Below is a small trained network, with its code and all its weights. Each question gives an input and a class and asks what happens when units are switched off, that is, made to give their printed mean instead of their output.

import numpy as np


def w(rows, s, z=0):
    codes = np.array(rows[::2]) - 128.0
    scale = np.full(codes.shape[1], s)
    scale[-1] = z or s
    return codes * scale


def f(y):
    return np.maximum(y, 0)


def log_softmax(a):
    a = a - a.max(-1, keepdims=True)
    return a - np.log(np.exp(a).sum(-1, keepdims=True))


def net(x, mask):
    res = np.array(x, float).reshape(1, 8) / 4 @ E
    y = f(res @ A[0][:, :-1].T + A[0][:, -1])
    res = res + np.where(mask, y, B[0][:, -1]) @ B[0][:, :-1]
    return log_softmax(res[-1] @ U[:, :-1].T + U[:, -1])


A, B = {}, {}
E = w([
[152,118,247,156,210,104],'x0',
[125,201,89,120,135,2],'x1',
[131,132,132,118,125,129],'x2',
[134,134,134,113,123,130],'x3',
[126,127,126,132,129,127],'x4',
[139,136,135,100,122,132],'x5',
[131,129,127,126,131,129],'x6',
[222,157,127,210,63,139],'x7',
],0.016)
A[0] = w([
[151,156,161,130,182,49,83],'n0',
[151,151,124,123,157,77,53],'n1',
[204,153,188,187,137,190,82],'n2',
[180,150,141,117,188,48,2],'n3',
[123,81,83,109,93,185,233],'n4',
[90,122,154,105,143,153,47],'n5',
[77,145,100,73,127,121,198],'n6',
[143,61,176,151,144,168,170],'n7',
[152,137,4,83,84,73,189],'n8',
[160,139,150,156,87,58,3],'n9',
[146,95,97,130,122,100,77],'n10',
[59,137,114,109,114,96,202],'n11',
[76,162,73,98,111,106,183],'n12',
[99,110,136,126,92,195,207],'n13',
[133,85,72,102,102,191,206],'n14',
[112,125,54,115,103,192,223],'n15',
[243,128,140,209,39,107,152],'n16',
[124,93,102,115,96,171,171],'n17',
[120,75,149,137,156,156,204],'n18',
[110,48,172,91,183,156,212],'n19',
[210,114,161,199,118,176,137],'n20',
[188,151,61,143,87,158,89],'n21',
],0.015,0.0048)
B[0] = w([
[75,11,177,137,71,113,195],'n0',
[99,122,142,182,86,98,165],'n1',
[160,148,84,61,49,162,209],'n2',
[77,124,182,140,75,81,185],'n3',
[74,34,192,129,70,30,222],'n4',
[169,116,150,169,163,171,165],'n5',
[69,95,71,126,155,164,198],'n6',
[171,156,130,63,126,198,206],'n7',
[151,185,44,187,166,174,247],'n8',
[133,177,161,149,79,76,169],'n9',
[126,134,115,154,136,135,141],'n10',
[102,88,42,134,149,160,189],'n11',
[93,129,53,163,172,186,204],'n12',
[113,100,204,114,94,111,206],'n13',
[100,99,175,160,77,79,221],'n14',
[79,119,174,183,116,45,227],'n15',
[254,182,133,151,90,56,250],'n16',
[121,77,194,146,66,78,193],'n17',
[161,99,116,97,186,143,191],'n18',
[153,96,188,94,194,183,230],'n19',
[147,158,93,40,42,116,217],'n20',
[162,179,139,160,137,74,204],'n21',
],0.0096,0.023)
U = w([
[4,20,202,134,153,92,224],'0',
[181,130,206,178,66,29,153],'1',
[86,120,28,159,174,150,99],'2',
[194,255,98,225,160,77,4],'3',
[220,106,218,82,232,213,173],'4',
[215,196,120,23,105,175,102],'5',
],0.0091,0.0039)

Each question gives the input, the list of numbers given to net, and the class t.
The units are the neurons (one row each of A and B). Each row of codes is followed by its name. A weight is (code - 128) times the scale printed after its matrix; where a second scale follows, it is the last column's (A, B and U).
mask holds one flag per neuron, in row order. A switched-off neuron (its flag False) gives its mean, the last column of its row in B, instead of its output. The means were averaged over made-up inputs and are rounded, as every weight is.
A unit's drop is (log p(t) with every unit on - log p(t) with that unit switched off) / (log p(t) with every unit on - log p(t) with every unit switched off).
The circuit of an input: a set's keep is (log p(t) with only the set's units on - log p(t) with every unit switched off) / (log p(t) with every unit on - log p(t) with every unit switched off). Starting from the 12 units with the biggest drops (on a tie, the unit counted first), units are removed one at a time, each time the one whose removal leaves the highest keep (on an exact tie, the one counted first), for as long as the keep stays at least 0.8.
units of the circuit, in order: the units of the circuit, biggest drop first
most important unit: the unit with the biggest drop
k most important neurons: the k neurons with the biggest drops, biggest first
drop of u: that unit's drop, to one decimal
input [6,-6,4,8,4,4,-5,1], class 5: most important unit => n2
input [0,5,4,-8,1,8,-4,4], class 3: units of the circuit, in order => n4, n8
input [1,2,6,-2,-2,-5,7,-2], class 0: 2 most important neurons => n8, n16
input [-6,1,6,6,-5,-5,-4,5], class 3: 2 most important neurons => n8, n0
input [2,0,2,-8,-1,2,-3,-1], class 4: 2 most important neurons => n4, n15
input [1,1,-6,-7,-8,7,0,-4], class 0: 4 most important neurons => n8, n16, n7, n2
input [5,2,0,-1,0,-4,-6,0], class 0: 2 most important neurons => n16, n0
input [-8,3,-6,5,7,4,-1,0], class 2: 2 most important neurons => n16, n8
input [2,0,5,-7,-2,7,-1,8], class 5: 2 most important neurons => n2, n20
input [3,5,4,3,-8,2,-4,-3], class 0: drop of n4 => 0.0
input [-8,1,-5,-4,-3,3,-8,2], class 3: drop of n12 => 0.1
input [-1,-6,-1,-1,7,-1,2,0], class 0: drop of n16 => 2.0
